Here is a tiny trained network, its code and every weight. The questions are about switching its units off for an input and a class, where a switched-off unit gives its printed mean instead of its output.

import numpy as np


def w(rows, s, z=0):
    codes = np.array(rows[::2]) - 128.0
    scale = np.full(codes.shape[1], s)
    scale[-1] = z or s
    return codes * scale


def norm(h):
    return h / np.sqrt((h * h).mean(-1, keepdims=True) + 1e-5)


def f(y):
    return np.maximum(y, 0)


def log_softmax(a):
    a = a - a.max(-1, keepdims=True)
    return a - np.log(np.exp(a).sum(-1, keepdims=True))


def net(x, mask):
    res = np.array(x, float).reshape(1, 8) / 4 @ E
    u = 0
    for l in range(3):
        y = f(norm(res) @ A[l][:, :-1].T + A[l][:, -1])
        res = res + np.where(mask[u : u + 6], y, B[l][:, -1]) @ B[l][:, :-1]
        u += 6
    return log_softmax(norm(res)[-1] @ U[:, :-1].T + U[:, -1])


A, B = {}, {}
E = w([
[130,134,119,121],'x0',
[254,46,67,88],'x1',
[127,125,132,131],'x2',
[128,128,127,127],'x3',
[236,202,243,90],'x4',
[126,127,130,129],'x5',
[130,133,123,124],'x6',
[190,178,89,245],'x7',
],0.0064)
A[0] = w([
[151,107,203,129,117],'L0N0',
[200,112,92,83,48],'L0N1',
[191,237,102,55,74],'L0N2',
[65,254,148,102,124],'L0N3',
[119,80,148,96,150],'L0N4',
[174,157,207,108,2],'L0N5',
],0.0058,0.0041)
B[0] = w([
[175,129,159,134,186],'L0N0',
[138,51,113,173,182],'L0N1',
[173,86,249,182,190],'L0N2',
[103,32,252,254,251],'L0N3',
[152,152,103,157,201],'L0N4',
[249,142,239,143,161],'L0N5',
],0.0067,0.0027)
A[1] = w([
[74,213,143,119,71],'L1N0',
[133,211,138,91,72],'L1N1',
[151,214,97,178,3],'L1N2',
[100,178,137,130,81],'L1N3',
[68,168,59,114,74],'L1N4',
[76,128,180,4,57],'L1N5',
],0.017,0.0031)
B[1] = w([
[82,89,205,114,204],'L1N0',
[155,102,182,72,149],'L1N1',
[96,254,21,135,209],'L1N2',
[113,108,172,122,174],'L1N3',
[139,41,147,163,213],'L1N4',
[141,245,32,197,253],'L1N5',
],0.016,0.004)
A[2] = w([
[89,192,71,71,126],'L2N0',
[61,8,78,139,73],'L2N1',
[239,65,49,34,128],'L2N2',
[45,119,198,88,18],'L2N3',
[197,191,236,53,6],'L2N4',
[92,100,78,44,94],'L2N5',
],0.014,0.0017)
B[2] = w([
[151,128,110,204,170],'L2N0',
[239,134,96,41,237],'L2N1',
[4,144,216,162,254],'L2N2',
[58,118,184,138,172],'L2N3',
[192,58,33,52,212],'L2N4',
[133,135,129,202,152],'L2N5',
],0.02,0.0086)
U = w([
[241,41,95,22,228],'0',
[27,77,244,135,140],'1',
[153,191,40,238,1],'2',
],0.011,0.002)

Each question gives the input, the list of numbers given to net, and the class t.
The units are the neurons (one row each of A and B). Each row of codes is followed by its name. A weight is (code - 128) times the scale printed after its matrix; where a second scale follows, it is the last column's (A, B and U).
mask holds one flag per neuron, layer by layer. A switched-off neuron (its flag False) gives its mean, the last column of its row in B, instead of its output. The means were averaged over made-up inputs and are rounded, as every weight is.
A unit's drop is (log p(t) with every unit on - log p(t) with that unit switched off) / (log p(t) with every unit on - log p(t) with every unit switched off).
The circuit of an input: a set's keep is (log p(t) with only the set's units on - log p(t) with every unit switched off) / (log p(t) with every unit on - log p(t) with every unit switched off). Starting from the 12 units with the biggest drops (on a tie, the unit counted first), units are removed one at a time, each time the one whose removal leaves the highest keep (on an exact tie, the one counted first), for as long as the keep stays at least 0.8.
circuit, biggest first: the units of the circuit, biggest drop first
k most important neurons: the k neurons with the biggest drops, biggest first
top k neurons in layer l: the k neurons of layer l with the biggest drops, biggest first
drop of u: that unit's drop, to one decimal
input [-5,-2,7,-8,2,8,7,-1], class 0: circuit, biggest first -> L2N2
input [4,7,6,4,2,-3,0,6], class 1: circuit, biggest first -> L1N5; L2N2
input [-3,-1,-8,-6,2,-1,6,-1], class 0: 2 most important neurons -> L2N4; L2N2
input [7,-7,-4,3,6,-8,0,-8], class 2: top 3 neurons in layer 2 -> L2N2; L2N1; L2N4
input [2,0,-2,7,-7,1,-4,6], class 0: circuit, biggest first -> L1N5; L2N1
input [-2,0,5,-7,0,-4,-8,1], class 2: 2 most important neurons -> L0N3; L2N2
input [6,5,4,1,4,2,4,-2], class 1: 3 most important neurons -> L2N2; L2N1; L1N0
input [2,-4,-5,5,-6,-4,-2,1], class 0: 2 most important neurons -> L2N1; L2N2
input [-2,8,3,-6,1,0,-5,-7], class 1: 3 most important neurons -> L2N2; L1N2; L0N1
input [-7,-7,-6,-6,-8,-5,-2,8], class 0: top 2 neurons in layer 1 -> L1N4; L1N5
input [2,0,-2,-3,3,-7,6,-4], class 2: 2 most important neurons -> L1N5; L2N1
input [-5,-5,5,-2,-4,-5,-6,-7], class 2: 2 most important neurons -> L1N5; L2N2
input [6,3,8,-8,6,1,2,-8], class 2: 2 most important neurons -> L1N5; L2N1
input [3,4,-4,-4,-6,4,0,6], class 0: circuit, biggest first -> L1N5
input [-8,4,4,-3,2,-4,-4,-4], class 1: top 2 neurons in layer 0 -> L0N1; L0N4
input [1,7,-1,-8,5,5,0,-1], class 1: 2 most important neurons -> L2N2; L2N1
input [2,6,-6,-4,1,4,-6,-3], class 1: drop of L2N2 -> 0.7
input [7,0,-8,7,-1,4,8,-8], class 2: drop of L1N5 -> 0.2
input [4,1,7,-3,-8,2,-7,2], class 0: drop of L2N1 -> 0.1
input [8,6,3,1,-1,-8,2,-7], class 2: drop of L1N5 -> 0.5
input [8,-4,2,4,8,5,7,0], class 0: circuit, biggest first -> L2N4
